Here is a tiny trained network, its code and every weight. The questions are about switching its units off for an input and a class, where a switched-off unit gives its printed mean instead of its output.

import numpy as np


def w(rows, s, z=0):
    codes = np.array(rows[::2]) - 128.0
    scale = np.full(codes.shape[1], s)
    scale[-1] = z or s
    return codes * scale


def f(y):
    return np.maximum(y, 0)


def log_softmax(a):
    a = a - a.max(-1, keepdims=True)
    return a - np.log(np.exp(a).sum(-1, keepdims=True))


def net(x, mask):
    res = np.array(x, float).reshape(1, 6) / 4 @ E
    y = f(res @ A[0][:, :-1].T + A[0][:, -1])
    res = res + np.where(mask, y, B[0][:, -1]) @ B[0][:, :-1]
    return log_softmax(res[-1] @ U[:, :-1].T + U[:, -1])


A, B = {}, {}
E = w([
[195,67,185,115,68,220,37,132],'x0',
[126,130,132,129,128,124,124,117],'x1',
[116,145,193,225,6,141,231,87],'x2',
[254,220,83,40,73,104,165,84],'x3',
[196,82,19,223,159,156,139,83],'x4',
[129,130,126,128,126,128,128,134],'x5',
],0.0077)
A[0] = w([
[95,168,203,94,86,104,124,128,28],'n1',
[86,195,83,136,176,55,181,130,42],'n2',
[75,158,99,130,173,86,172,117,27],'n3',
[11,14,172,193,196,147,84,178,101],'n4',
[82,172,253,31,107,102,127,149,82],'n5',
[182,92,83,186,108,140,153,97,41],'n6',
[198,107,58,204,154,109,140,90,3],'n7',
[170,114,166,115,98,176,79,141,33],'n8',
[130,140,98,109,139,135,108,161,73],'n9',
[197,97,176,125,115,180,68,133,42],'n10',
[82,165,88,149,124,50,189,116,68],'n11',
[216,172,124,76,104,97,147,129,78],'n12',
[192,81,169,136,102,169,87,137,69],'n13',
[150,101,84,60,207,96,72,136,55],'n14',
[120,83,104,77,222,117,67,158,90],'n15',
[197,90,45,207,153,176,136,69,21],'n16',
[110,100,130,115,88,189,68,113,40],'n17',
[137,123,68,73,200,110,53,151,55],'n18',
[80,143,152,82,117,104,147,127,83],'n19',
[172,75,171,96,106,211,74,124,77],'n20',
[184,83,161,124,77,174,45,137,85],'n21',
[64,156,83,119,191,74,189,122,55],'n22',
[90,168,210,42,91,108,114,153,12],'n23',
[108,133,196,250,1,123,227,92,45],'n24',
[106,186,100,133,217,96,141,156,105],'n25',
[229,192,84,45,112,101,150,105,107],'n26',
[235,146,121,77,88,124,115,128,58],'n27',
],0.008,0.0021)
B[0] = w([
[131,90,97,147,204,163,104,190,176],'n1',
[135,69,134,127,98,66,187,125,190],'n2',
[122,93,136,112,96,66,181,120,167],'n3',
[38,231,106,239,17,190,115,8,233],'n4',
[85,99,44,156,217,170,97,205,212],'n5',
[127,120,106,137,209,146,106,185,169],'n6',
[104,73,64,130,196,158,94,200,179],'n7',
[133,80,135,127,119,85,189,121,160],'n8',
[155,138,146,122,127,135,118,117,146],'n9',
[131,97,119,112,100,59,200,132,169],'n10',
[133,102,159,91,101,51,171,121,184],'n11',
[74,177,119,198,102,175,115,50,192],'n12',
[112,79,125,105,112,69,197,148,168],'n13',
[191,139,201,81,114,164,78,141,194],'n14',
[187,180,183,71,113,161,65,143,195],'n15',
[79,94,67,132,209,176,99,216,193],'n16',
[130,128,126,123,124,69,182,117,157],'n17',
[212,154,207,76,130,163,98,146,196],'n18',
[122,106,85,133,174,123,121,151,162],'n19',
[139,75,129,124,101,23,206,118,178],'n20',
[135,78,128,131,121,40,200,114,179],'n21',
[158,80,122,127,94,64,173,110,185],'n22',
[83,82,47,131,207,162,103,194,190],'n23',
[254,172,243,9,133,194,36,153,249],'n24',
[156,102,145,106,90,83,172,137,179],'n25',
[50,213,100,231,56,177,104,34,222],'n26',
[77,155,131,186,85,130,138,66,183],'n27',
],0.007,0.012)
U = w([
[57,200,110,195,62,169,122,62,255],'0',
[218,152,212,38,134,171,88,144,94],'1',
[133,54,123,107,107,12,199,122,104],'2',
[86,77,34,134,254,171,106,187,45],'3',
],0.013,0.00064)

Each question gives the input, the list of numbers given to net, and the class t.
The units are the neurons (one row each of A and B). Each row of codes is followed by its name. A weight is (code - 128) times the scale printed after its matrix; where a second scale follows, it is the last column's (A, B and U).
mask holds one flag per neuron, in row order. A switched-off neuron (its flag False) gives its mean, the last column of its row in B, instead of its output. The means were averaged over made-up inputs and are rounded, as every weight is.
A unit's drop is (log p(t) with every unit on - log p(t) with that unit switched off) / (log p(t) with every unit on - log p(t) with every unit switched off).
The circuit of an input: a set's keep is (log p(t) with only the set's units on - log p(t) with every unit switched off) / (log p(t) with every unit on - log p(t) with every unit switched off). Starting from the 12 units with the biggest drops (on a tie, the unit counted first), units are removed one at a time, each time the one whose removal leaves the highest keep (on an exact tie, the one counted first), for as long as the keep stays at least 0.8.
circuit, biggest first: the units of the circuit, biggest drop first
most important unit: the unit with the biggest drop
k most important neurons: the k neurons with the biggest drops, biggest first
drop of u: that unit's drop, to one decimal
input [7,-1,-4,8,3,4], class 0: circuit, biggest first	n26
input [-1,-5,6,4,5,-1], class 1: 3 most important neurons	n24; n4; n5
input [-1,3,6,-2,-7,3], class 3: 2 most important neurons	n5; n23
input [6,-3,6,-3,-2,-7], class 1: 3 most important neurons	n24; n2; n22
input [-1,-3,-7,4,7,-3], class 1: 4 most important neurons	n18; n14; n15; n5
input [-7,-8,-2,-4,-7,-3], class 2: 2 most important neurons	n22; n2
input [-6,7,6,3,-8,-2], class 3: circuit, biggest first	n5; n23
input [-4,6,0,-6,-8,-1], class 3: 2 most important neurons	n5; n23
input [0,5,5,5,-6,1], class 3: 3 most important neurons	n5; n4; n23
input [-5,-7,4,-2,6,1], class 3: 3 most important neurons	n16; n7; n6
input [7,2,-6,-4,6,-1], class 2: circuit, biggest first	n20; n21
input [-7,-1,-6,-5,6,0], class 2: circuit, biggest first	n22; n25
input [1,-6,4,-3,2,0], class 1: 3 most important neurons	n24; n26; n12
input [0,2,-2,4,-6,7], class 3: 2 most important neurons	n4; n5
input [2,0,-7,-5,-2,-2], class 1: most important unit	n15
input [-4,-7,7,-5,-6,-8], class 1: 2 most important neurons	n24; n26
input [-2,-2,8,4,-8,2], class 1: 2 most important neurons	n24; n16
input [4,2,-2,-6,6,0], class 0: 2 most important neurons	n4; n5
input [7,-8,5,-6,-5,-6], class 2: drop of n8	0.1
input [3,4,-7,0,7,1], class 1: drop of n14	0.6
input [-3,-2,0,1,4,2], class 3: circuit, biggest first	n7
input [-7,-7,-4,-8,-7,-1], class 0: drop of n4	3.2
